Here is a tiny trained network, its code and every weight. The questions are about switching its units off for an input and a target symbol, where a switched-off unit gives its printed mean instead of its output.

import numpy as np


def w(rows, s, z=0):
    codes = np.array(rows[::2]) - 128.0
    scale = np.full(codes.shape[1], s)
    scale[-1] = z or s
    return codes * scale


def f(y):
    return np.maximum(y, 0)


def softmax(a):
    e = np.exp(a - a.max(-1, keepdims=True))
    return e / e.sum(-1, keepdims=True)


def log_softmax(a):
    a = a - a.max(-1, keepdims=True)
    return a - np.log(np.exp(a).sum(-1, keepdims=True))


def net(x, mask):
    ids = ['αγζηθφψω'.index(c) for c in x.split()]
    T = len(ids)
    res = E[ids] + P[:T]
    r = res
    for j in range(2):
        rows = slice(4 * j, 4 * j + 4)
        q, k, v = (r @ M[0][rows].T for M in (Q, K, V))
        z = softmax(np.where(np.tri(T) > 0, q @ k.T / 4**0.5, -1e9)) @ v
        o = O[0][rows]
        res = res + np.where(mask[j], z, o[:, -1]) @ o[:, :-1]
    y = f(res @ A[0][:, :-1].T + A[0][:, -1])
    res = res + np.where(mask[2:10], y, B[0][:, -1]) @ B[0][:, :-1]
    return log_softmax(res[-1] @ U[:, :-1].T + U[:, -1])


Q, K, V, O, A, B = {}, {}, {}, {}, {}, {}
E = w([
[10,104,72],'α',
[202,161,46],'γ',
[108,210,145],'ζ',
[72,133,85],'η',
[72,127,76],'θ',
[91,157,95],'φ',
[111,255,190],'ψ',
[64,157,107],'ω',
],0.021)
P = w([
[70,97,38],'0',
[108,214,103],'1',
[205,104,246],'2',
[163,187,190],'3',
[153,247,133],'4',
[185,97,233],'5',
[147,182,177],'6',
[152,232,125],'7',
[178,91,236],'8',
[140,178,173],'9',
[125,200,88],'10',
[162,81,241],'11',
],0.013)
Q[0] = w([
[229,30,250],'head 0',
[210,89,132],'head 0',
[147,248,26],'head 0',
[109,196,66],'head 0',
[201,132,91],'head 1',
[148,184,57],'head 1',
[142,160,106],'head 1',
[114,92,226],'head 1',
],0.012)
K[0] = w([
[158,248,196],'head 0',
[96,157,247],'head 0',
[81,150,73],'head 0',
[97,119,47],'head 0',
[96,194,197],'head 1',
[89,172,113],'head 1',
[89,138,137],'head 1',
[226,93,150],'head 1',
],0.016)
V[0] = w([
[71,87,58],'head 0',
[121,10,173],'head 0',
[171,126,67],'head 0',
[146,106,127],'head 0',
[127,112,104],'head 1',
[155,168,25],'head 1',
[50,116,254],'head 1',
[99,22,197],'head 1',
],0.012)
O[0] = w([
[25,99,221,254],'head 0',
[49,76,196,58],'head 0',
[207,99,170,129],'head 0',
[171,136,155,99],'head 0',
[162,199,1,140],'head 1',
[214,131,129,196],'head 1',
[22,152,131,109],'head 1',
[56,106,100,59],'head 1',
],0.0063,0.014)
A[0] = w([
[120,43,212,18],'neuron 0',
[232,48,124,255],'neuron 1',
[186,177,146,180],'neuron 2',
[112,102,7,124],'neuron 3',
[134,195,161,154],'neuron 4',
[112,71,129,204],'neuron 5',
[64,107,66,216],'neuron 6',
[107,68,178,27],'neuron 7',
],0.012,0.006)
B[0] = w([
[107,82,129,158],'neuron 0',
[159,136,76,229],'neuron 1',
[75,98,94,247],'neuron 2',
[115,88,248,157],'neuron 3',
[146,90,117,232],'neuron 4',
[183,129,130,166],'neuron 5',
[159,154,141,220],'neuron 6',
[85,86,114,158],'neuron 7',
],0.014,0.013)
U = w([
[75,47,157,3],'α',
[151,118,152,149],'γ',
[94,188,144,49],'ζ',
[148,164,199,207],'η',
[145,136,194,87],'θ',
[126,163,169,76],'φ',
[46,254,117,132],'ψ',
[128,219,182,232],'ω',
],0.0089,0.0031)

Each question gives the input, a string of symbols that net reads in full, and the target symbol t.
The units are the heads (4 rows each of Q, K, V and O) and the neurons (one row each of A and B). Each row of codes is followed by its name. A weight is (code - 128) times the scale printed after its matrix; where a second scale follows, it is the last column's (O, A, B and U).
mask holds one flag per unit, heads first, then neurons. A switched-off unit (its flag False) gives its mean, the last column of its rows in O or B, instead of its output. The means were averaged over made-up inputs and are rounded, as every weight is.
A unit's drop is (log p(t) with every unit on - log p(t) with that unit switched off) / (log p(t) with every unit on - log p(t) with every unit switched off).
The circuit of an input: a set's keep is (log p(t) with only the set's units on - log p(t) with every unit switched off) / (log p(t) with every unit on - log p(t) with every unit switched off). Starting from all 10 units, units are removed one at a time, each time the one whose removal leaves the highest keep (on an exact tie, the one counted first), for as long as the keep stays at least 0.8.
circuit, biggest first: the units of the circuit, biggest drop first
most important unit: the unit with the biggest drop
k most important neurons: the k neurons with the biggest drops, biggest first
which heads matter: for each layer, one digit per head in row order, 1 if its drop is at least 0.15 and else 0, layers parted by /
drop of u: that unit's drop, to one decimal
input γ γ φ γ θ ω α α η ω α φ, target γ: circuit, biggest first -> head 1; neuron 1; head 0
input α ψ α φ, target α: circuit, biggest first -> head 0; neuron 0
input α ω η ψ γ φ, target γ: 2 most important neurons -> neuron 1; neuron 2
input γ η θ, target γ: circuit, biggest first -> head 1; neuron 1
input α θ α α γ α θ α ω, target γ: most important unit -> head 1
input γ γ γ ψ ζ ζ ω γ α α, target γ: circuit, biggest first -> head 1; neuron 1
input α α ψ, target ψ: circuit, biggest first -> head 0; head 1
input ψ α α φ γ ζ, target γ: circuit, biggest first -> head 1; head 0; neuron 1; neuron 2
input ψ α η ψ γ θ ζ α ψ, target γ: circuit, biggest first -> head 1; head 0; neuron 4; neuron 2
input α α α ψ, target α: circuit, biggest first -> head 0; neuron 4; neuron 0
input ψ ψ ψ α, target ψ: circuit, biggest first -> head 1; neuron 4
input ω α ψ γ α α α ψ ζ θ α ζ, target γ: circuit, biggest first -> head 1; head 0; neuron 1
input η ψ θ ζ φ ψ, target ψ: circuit, biggest first -> head 0; neuron 2
input ψ η α ω α ω α α ω α γ ψ, target γ: which heads matter -> 01
input ψ ψ ψ ω, target ψ: most important unit -> head 0
input α θ ω ω ψ θ α α ω θ, target α: drop of head 0 -> 2.4
input α θ γ α ψ η φ, target α: drop of head 0 -> 1.1
input α α ω ω η ω ψ α ω η, target α: drop of neuron 7 -> 0.3
